Below is a small trained network, with its code and all its weights. Each question gives an input and a target symbol and asks what happens when units are switched off, that is, made to give their printed mean instead of their output.

import numpy as np


def w(rows, s, z=0):
    codes = np.array(rows[::2]) - 128.0
    scale = np.full(codes.shape[1], s)
    scale[-1] = z or s
    return codes * scale


def f(y):
    return y / 2 * (1 + np.tanh(0.7978845608 * (y + 0.044715 * y**3)))


def softmax(a):
    e = np.exp(a - a.max(-1, keepdims=True))
    return e / e.sum(-1, keepdims=True)


def log_softmax(a):
    a = a - a.max(-1, keepdims=True)
    return a - np.log(np.exp(a).sum(-1, keepdims=True))


def net(x, mask):
    ids = ['ΘΛΞΣαβεμτ'.index(c) for c in x.split()]
    T = len(ids)
    res = E[ids] + P[:T]
    u = 0
    for l in range(2):
        r = res
        for j in range(2):
            rows = slice(3 * j, 3 * j + 3)
            q, k, v = (r @ M[l][rows].T for M in (Q, K, V))
            z = softmax(np.where(np.tri(T) > 0, q @ k.T / 3**0.5, -1e9)) @ v
            o = O[l][rows]
            res = res + np.where(mask[u + j], z, o[:, -1]) @ o[:, :-1]
        u += 2
        y = f(res @ A[l][:, :-1].T + A[l][:, -1])
        res = res + np.where(mask[u : u + 12], y, B[l][:, -1]) @ B[l][:, :-1]
        u += 12
    return log_softmax(res[-1] @ U[:, :-1].T + U[:, -1])


Q, K, V, O, A, B = {}, {}, {}, {}, {}, {}
E = w([
[124,207,80,142,135,77,174,175],'Θ',
[112,30,156,143,34,145,127,177],'Λ',
[200,157,128,119,182,169,200,107],'Ξ',
[142,229,138,161,154,198,134,142],'Σ',
[75,180,153,185,208,142,81,205],'α',
[167,201,231,86,144,150,191,142],'β',
[50,122,173,137,141,123,90,97],'ε',
[96,75,53,191,187,88,89,126],'μ',
[135,5,243,137,114,156,145,174],'τ',
],0.019)
P = w([
[11,150,159,93,165,98,229,113],'0',
[63,157,79,54,159,36,187,156],'1',
[104,114,103,102,167,129,158,133],'2',
[124,145,135,122,98,93,160,161],'3',
[148,106,181,195,155,104,134,106],'4',
[198,137,200,157,82,54,206,137],'5',
[194,117,201,225,87,116,126,111],'6',
[209,105,254,236,113,85,155,104],'7',
],0.009)
Q[0] = w([
[117,128,159,199,160,205,170,100],'L0H0',
[115,97,82,29,177,183,87,64],'L0H0',
[190,109,120,206,168,57,126,131],'L0H0',
[138,141,109,91,87,42,220,110],'L0H1',
[99,119,237,238,151,2,251,193],'L0H1',
[117,130,146,238,122,45,77,144],'L0H1',
],0.0066)
K[0] = w([
[227,192,195,87,91,59,24,143],'L0H0',
[29,140,130,24,142,136,142,209],'L0H0',
[97,176,206,233,48,62,111,126],'L0H0',
[145,144,203,203,203,167,143,156],'L0H1',
[218,136,131,253,76,128,64,56],'L0H1',
[202,179,173,221,103,137,182,121],'L0H1',
],0.0051)
V[0] = w([
[84,124,115,64,104,184,63,64],'L0H0',
[112,52,154,158,187,88,133,133],'L0H0',
[105,119,82,134,151,254,185,17],'L0H0',
[207,152,124,135,176,184,169,139],'L0H1',
[175,200,153,93,123,157,96,94],'L0H1',
[153,191,117,73,28,75,130,86],'L0H1',
],0.0085)
O[0] = w([
[50,79,250,118,157,122,161,89,10],'L0H0',
[188,56,80,71,99,78,54,105,211],'L0H0',
[141,117,82,137,155,157,29,33,95],'L0H0',
[146,87,50,4,24,195,55,205,141],'L0H1',
[100,33,77,155,254,141,182,144,47],'L0H1',
[73,77,124,170,55,177,185,100,3],'L0H1',
],0.007,0.0065)
A[0] = w([
[133,115,86,174,96,97,58,135,254],'L0N0',
[171,60,87,125,143,89,94,134,216],'L0N1',
[42,119,189,113,174,157,8,178,202],'L0N2',
[149,165,181,119,95,146,121,137,71],'L0N3',
[198,114,48,136,136,132,174,68,195],'L0N4',
[177,130,169,41,128,178,158,77,162],'L0N5',
[173,151,111,208,131,151,116,155,194],'L0N6',
[94,1,211,63,30,110,158,190,127],'L0N7',
[131,181,99,121,79,127,86,129,99],'L0N8',
[137,53,84,81,88,78,163,181,67],'L0N9',
[170,152,240,80,126,162,125,151,134],'L0N10',
[55,130,107,147,102,92,103,187,168],'L0N11',
],0.0071,0.0034)
B[0] = w([
[161,105,139,97,111,34,167,74,254],'L0N0',
[102,194,118,87,66,89,100,168,234],'L0N1',
[197,148,115,69,147,81,160,79,203],'L0N2',
[207,58,175,75,123,71,205,203,165],'L0N3',
[39,164,115,45,3,34,108,149,190],'L0N4',
[108,141,166,79,151,54,122,82,177],'L0N5',
[200,88,101,96,118,106,90,149,226],'L0N6',
[96,195,142,154,97,200,70,97,238],'L0N7',
[204,44,109,131,110,143,50,144,170],'L0N8',
[116,72,90,149,115,171,80,129,182],'L0N9',
[179,171,104,64,105,152,153,119,227],'L0N10',
[157,191,156,73,235,139,225,112,188],'L0N11',
],0.0055,0.0064)
Q[1] = w([
[255,117,115,81,100,115,81,120],'L1H0',
[178,138,108,89,91,96,67,185],'L1H0',
[160,147,115,113,113,75,98,166],'L1H0',
[106,138,78,164,98,113,110,105],'L1H1',
[93,109,106,223,200,181,163,170],'L1H1',
[214,175,148,63,111,72,77,139],'L1H1',
],0.0072)
K[1] = w([
[151,122,54,133,116,113,178,116],'L1H0',
[249,43,141,97,133,107,178,168],'L1H0',
[146,155,164,253,65,208,49,41],'L1H0',
[61,132,176,56,138,161,39,236],'L1H1',
[68,184,177,10,102,135,80,60],'L1H1',
[203,9,171,105,123,123,106,171],'L1H1',
],0.0054)
V[1] = w([
[254,175,119,193,125,145,172,67],'L1H0',
[178,99,86,158,122,125,105,127],'L1H0',
[118,154,123,40,149,120,237,13],'L1H0',
[164,100,227,96,158,221,81,156],'L1H1',
[165,116,153,74,36,193,138,60],'L1H1',
[219,145,130,22,130,108,177,146],'L1H1',
],0.0067)
O[1] = w([
[80,98,63,123,178,176,100,129,166],'L1H0',
[129,154,85,145,168,121,156,162,134],'L1H0',
[147,1,159,139,114,176,137,139,143],'L1H0',
[66,140,199,54,141,94,108,133,95],'L1H1',
[104,99,160,74,79,155,197,77,132],'L1H1',
[122,53,199,140,126,150,171,141,252],'L1H1',
],0.0096,0.013)
A[1] = w([
[147,167,92,92,169,111,198,142,188],'L1N0',
[128,164,110,119,130,241,97,140,209],'L1N1',
[86,81,82,131,131,71,93,120,119],'L1N2',
[112,100,123,32,142,96,69,184,120],'L1N3',
[167,42,107,112,29,155,160,93,127],'L1N4',
[131,85,164,132,120,100,124,68,253],'L1N5',
[100,122,125,234,141,89,57,64,152],'L1N6',
[1,59,120,141,78,98,110,191,213],'L1N7',
[102,185,153,128,129,179,134,170,98],'L1N8',
[189,152,227,167,51,162,118,174,95],'L1N9',
[228,102,111,105,161,159,171,149,119],'L1N10',
[177,61,176,100,123,111,125,199,29],'L1N11',
],0.008,0.004)
B[1] = w([
[54,152,152,201,115,185,136,84,188],'L1N0',
[147,164,142,46,143,122,177,117,154],'L1N1',
[129,141,110,29,158,103,105,59,160],'L1N2',
[150,153,98,81,82,189,95,186,198],'L1N3',
[81,151,154,155,111,113,139,103,253],'L1N4',
[253,160,158,138,147,151,150,156,196],'L1N5',
[96,139,132,107,144,154,181,141,162],'L1N6',
[131,151,169,103,223,141,187,72,164],'L1N7',
[72,115,150,99,177,82,164,191,138],'L1N8',
[121,166,52,115,182,64,158,118,243],'L1N9',
[72,70,75,128,125,124,52,87,246],'L1N10',
[76,77,85,105,106,44,80,97,245],'L1N11',
],0.0075,0.011)
U = w([
[69,91,93,176,104,107,214,211,153],'Θ',
[66,222,157,136,113,115,166,75,184],'Λ',
[112,79,148,96,17,218,12,64,177],'Ξ',
[90,134,106,51,187,236,138,131,192],'Σ',
[92,110,169,120,153,80,82,254,137],'α',
[24,61,141,94,154,113,159,114,13],'β',
[182,74,183,144,133,109,144,157,214],'ε',
[175,161,100,130,127,91,74,77,79],'μ',
[109,156,191,55,89,108,86,187,2],'τ',
],0.0077,0.0035)

Each question gives the input, a string of symbols that net reads in full, and the target symbol t.
The units are the heads (3 rows each of Q, K, V and O) and the neurons (one row each of A and B). Each row of codes is followed by its name. A weight is (code - 128) times the scale printed after its matrix; where a second scale follows, it is the last column's (O, A, B and U).
mask holds one flag per unit, layer by layer, with each layer's heads first. A switched-off unit (its flag False) gives its mean, the last column of its rows in O or B, instead of its output. The means were averaged over made-up inputs and are rounded, as every weight is.
A unit's drop is (log p(t) with every unit on - log p(t) with that unit switched off) / (log p(t) with every unit on - log p(t) with every unit switched off).
The circuit of an input: a set's keep is (log p(t) with only the set's units on - log p(t) with every unit switched off) / (log p(t) with every unit on - log p(t) with every unit switched off). Starting from the 12 units with the biggest drops (on a tie, the unit counted first), units are removed one at a time, each time the one whose removal leaves the highest keep (on an exact tie, the one counted first), for as long as the keep stays at least 0.8.
units of the circuit, in order: the units of the circuit, biggest drop first
most important unit: the unit with the biggest drop
top k neurons: the k neurons with the biggest drops, biggest first
k most important neurons of layer l: the k neurons of layer l with the biggest drops, biggest first
input Ξ Σ Λ Σ Ξ Λ μ α, target μ: 2 most important neurons of layer 0 => [L0N7, L0N0]
input Θ ε Θ Ξ, target Θ: units of the circuit, in order => [L0N4, L0H1, L1H1]
input α μ μ Λ α, target Λ: top neuron => [L1N0]
input τ ε ε Λ μ Θ μ β, target μ: units of the circuit, in order => [L1N9, L1N10]
input β Θ α Θ α Ξ Θ Λ, target Θ: top 3 neurons => [L1N9, L1N2, L0N8]
input ε β ε μ, target ε: units of the circuit, in order => [L1H0, L0H0, L1N5, L0H1]
input μ ε Θ Ξ β μ Ξ μ, target Ξ: top 2 neurons => [L0N1, L1N9]
input μ Ξ μ μ ε Ξ Σ Θ, target Σ: units of the circuit, in order => [L1H0, L0H1, L1N7]
input τ α τ β β Ξ, target β: units of the circuit, in order => [L1H1, L1N11, L1H0]
input Ξ Ξ β Θ Λ Θ, target Λ: units of the circuit, in order => [L1H0, L1N0]
input Θ β τ μ, target τ: units of the circuit, in order => [L1H1, L0N1, L1N3]
input Σ τ α Σ Θ Λ α, target Λ: 2 most important neurons of layer 0 => [L0N9, L0N2]
input Ξ Σ Θ Θ, target Θ: units of the circuit, in order => [L0H1, L1H1]
input μ β μ α Ξ ε μ Λ, target μ: units of the circuit, in order => [L0N7, L1N9, L0H1]
input ε ε ε μ μ Θ, target Θ: top 2 neurons => [L0N8, L0N3]
input Ξ μ Θ ε Ξ Σ, target Σ: 2 most important neurons of layer 1 => [L1N1, L1N11]
input μ Ξ α Σ β Ξ Σ, target Σ: most important unit => L1H0
input α μ Θ Λ Ξ Σ Ξ Θ, target Ξ: 2 most important neurons of layer 1 => [L1N9, L1N10]
input α β Ξ, target β: units of the circuit, in order => [L1H1, L1H0, L1N11]
input β β Σ τ τ Λ Λ β, target Λ: top neuron => [L0N5]
input τ Σ ε Λ ε Λ Ξ, target Λ: units of the circuit, in order => [L1H1, L1N4]
input τ Θ Ξ Ξ α Ξ α, target Ξ: units of the circuit, in order => [L0H1, L1N3]
input β μ α ε Σ μ, target Σ: 2 most important neurons of layer 0 => [L0N1, L0N4]
input Ξ β α α τ Λ, target Λ: units of the circuit, in order => [L1N9, L0N7, L1N4]
input β τ Λ β Λ ε, target Λ: units of the circuit, in order => [L1H0, L0N9]
input ε α μ α Θ Λ Θ Λ, target Θ: units of the circuit, in order => [L0H0, L1N9]
input Λ Ξ μ α Σ τ, target Σ: most important unit => L0N7
input α μ Σ α ε Σ Σ Ξ, target Σ: 2 most important neurons of layer 1 => [L1N11, L1N4]
input Λ Ξ Ξ ε Θ Ξ μ τ, target τ: 2 most important neurons of layer 0 => [L0N3, L0N4]
input Σ Σ τ Ξ Ξ μ μ α, target μ: top 4 neurons => [L0N0, L0N7, L0N9, L1N10]
